Below is a small trained network, with its code and all its weights. Each question gives an input and a class and asks what happens when units are switched off, that is, made to give their printed mean instead of their output.

import numpy as np


def w(rows, s, z=0):
    codes = np.array(rows[::2]) - 128.0
    scale = np.full(codes.shape[1], s)
    scale[-1] = z or s
    return codes * scale


def norm(h):
    return h / np.sqrt((h * h).mean(-1, keepdims=True) + 1e-5)


def f(y):
    return y / 2 * (1 + np.tanh(0.7978845608 * (y + 0.044715 * y**3)))


def log_softmax(a):
    a = a - a.max(-1, keepdims=True)
    return a - np.log(np.exp(a).sum(-1, keepdims=True))


def net(x, mask):
    res = np.array(x, float).reshape(1, 3) / 4 @ E
    u = 0
    for l in range(4):
        y = f(norm(res) @ A[l][:, :-1].T + A[l][:, -1])
        res = res + np.where(mask[u : u + 4], y, B[l][:, -1]) @ B[l][:, :-1]
        u += 4
    return log_softmax(norm(res)[-1] @ U[:, :-1].T + U[:, -1])


A, B = {}, {}
E = w([
[120,95,234,127,178,129],'x0',
[122,192,237,66,122,204],'x1',
[255,112,110,56,112,13],'x2',
],0.0071)
A[0] = w([
[82,108,98,7,108,44,165],'0.n0',
[73,55,253,173,124,65,23],'0.n1',
[152,203,143,232,162,178,133],'0.n2',
[167,117,113,84,213,165,4],'0.n3',
],0.007,0.0019)
B[0] = w([
[62,84,98,145,229,226,253],'0.n0',
[249,2,125,82,42,174,212],'0.n1',
[204,121,45,132,217,96,187],'0.n2',
[179,56,111,123,91,90,109],'0.n3',
],0.0067,0.0029)
A[1] = w([
[29,76,253,137,101,52,158],'1.n0',
[132,234,64,154,70,170,6],'1.n1',
[103,70,184,208,123,56,105],'1.n2',
[40,89,110,193,125,184,147],'1.n3',
],0.0069,0.0015)
B[1] = w([
[152,81,23,254,10,205,149],'1.n0',
[146,12,182,71,49,181,216],'1.n1',
[137,204,164,221,77,163,159],'1.n2',
[202,188,101,128,220,149,255],'1.n3',
],0.0074,0.0028)
A[2] = w([
[127,105,125,202,115,95,68],'2.n0',
[137,228,220,95,63,150,216],'2.n1',
[75,162,67,103,68,114,253],'2.n2',
[172,130,143,73,119,1,89],'2.n3',
],0.0088,0.0017)
B[2] = w([
[109,154,152,159,71,104,151],'2.n0',
[132,148,102,167,97,52,240],'2.n1',
[139,133,247,170,90,183,158],'2.n2',
[155,178,161,139,122,192,252],'2.n3',
],0.015,0.0034)
A[3] = w([
[89,119,90,76,224,2,142],'3.n0',
[151,58,30,91,64,170,215],'3.n1',
[224,137,131,73,153,127,88],'3.n2',
[101,227,151,223,122,22,252],'3.n3',
],0.0069,0.0017)
B[3] = w([
[107,6,180,75,118,113,134],'3.n0',
[137,75,189,142,121,48,212],'3.n1',
[33,109,17,90,191,225,227],'3.n2',
[151,147,152,209,172,2,252],'3.n3',
],0.0093,0.0034)
U = w([
[121,155,140,196,133,80,216],'0',
[144,168,75,118,222,248,138],'1',
[142,32,207,136,37,217,136],'2',
[110,39,120,60,209,103,101],'3',
[30,110,135,106,109,137,3],'4',
],0.013,0.0051)

Each question gives the input, the list of numbers given to net, and the class t.
The units are the neurons (one row each of A and B). Each row of codes is followed by its name. A weight is (code - 128) times the scale printed after its matrix; where a second scale follows, it is the last column's (A, B and U).
mask holds one flag per neuron, layer by layer. A switched-off neuron (its flag False) gives its mean, the last column of its row in B, instead of its output. The means were averaged over made-up inputs and are rounded, as every weight is.
A unit's drop is (log p(t) with every unit on - log p(t) with that unit switched off) / (log p(t) with every unit on - log p(t) with every unit switched off).
The circuit of an input: a set's keep is (log p(t) with only the set's units on - log p(t) with every unit switched off) / (log p(t) with every unit on - log p(t) with every unit switched off). Starting from the 12 units with the biggest drops (on a tie, the unit counted first), units are removed one at a time, each time the one whose removal leaves the highest keep (on an exact tie, the one counted first), for as long as the keep stays at least 0.8.
units of the circuit, in order: the units of the circuit, biggest drop first
unit that matters most: the unit with the biggest drop
top k neurons: the k neurons with the biggest drops, biggest first
top k neurons in layer l: the k neurons of layer l with the biggest drops, biggest first
input [-6,4,-1], class 2: unit that matters most : 1.n1
input [5,-1,6], class 1: top 2 neurons : [2.n3 3.n2]
input [8,-1,6], class 2: top 3 neurons : [0.n2 1.n3 1.n0]
input [-7,-4,2], class 2: top 2 neurons : [2.n2 2.n1]
input [-2,-3,0], class 3: top 3 neurons : [2.n3 1.n3 1.n0]
input [-1,5,-2], class 0: top 2 neurons : [2.n1 0.n0]
input [1,0,3], class 3: top 4 neurons : [0.n0 3.n0 2.n2 2.n3]
input [-8,-5,7], class 2: top 3 neurons : [1.n3 2.n2 2.n1]
input [-5,5,-1], class 0: top 2 neurons : [2.n1 0.n1]
input [3,2,4], class 1: top 2 neurons : [1.n1 3.n2]
input [-4,3,-2], class 2: top 2 neurons : [1.n1 0.n0]
input [-2,-7,8], class 1: units of the circuit, in order : [2.n3 3.n2]
input [-8,2,7], class 2: top 2 neurons in layer 1 : [1.n3 1.n1]
input [8,-5,-4], class 2: unit that matters most : 0.n1
input [-8,7,-1], class 2: top 3 neurons in layer 1 : [1.n1 1.n3 1.n2]
input [-4,-3,-1], class 2: units of the circuit, in order : [2.n2 2.n1]
input [0,-3,-2], class 3: top 3 neurons in layer 2 : [2.n3 2.n2 2.n1]
input [1,8,8], class 0: top 2 neurons in layer 2 : [2.n1 2.n3]
input [-1,-3,5], class 1: top 2 neurons in layer 2 : [2.n3 2.n1]
input [-6,3,0], class 2: units of the circuit, in order : [1.n1]
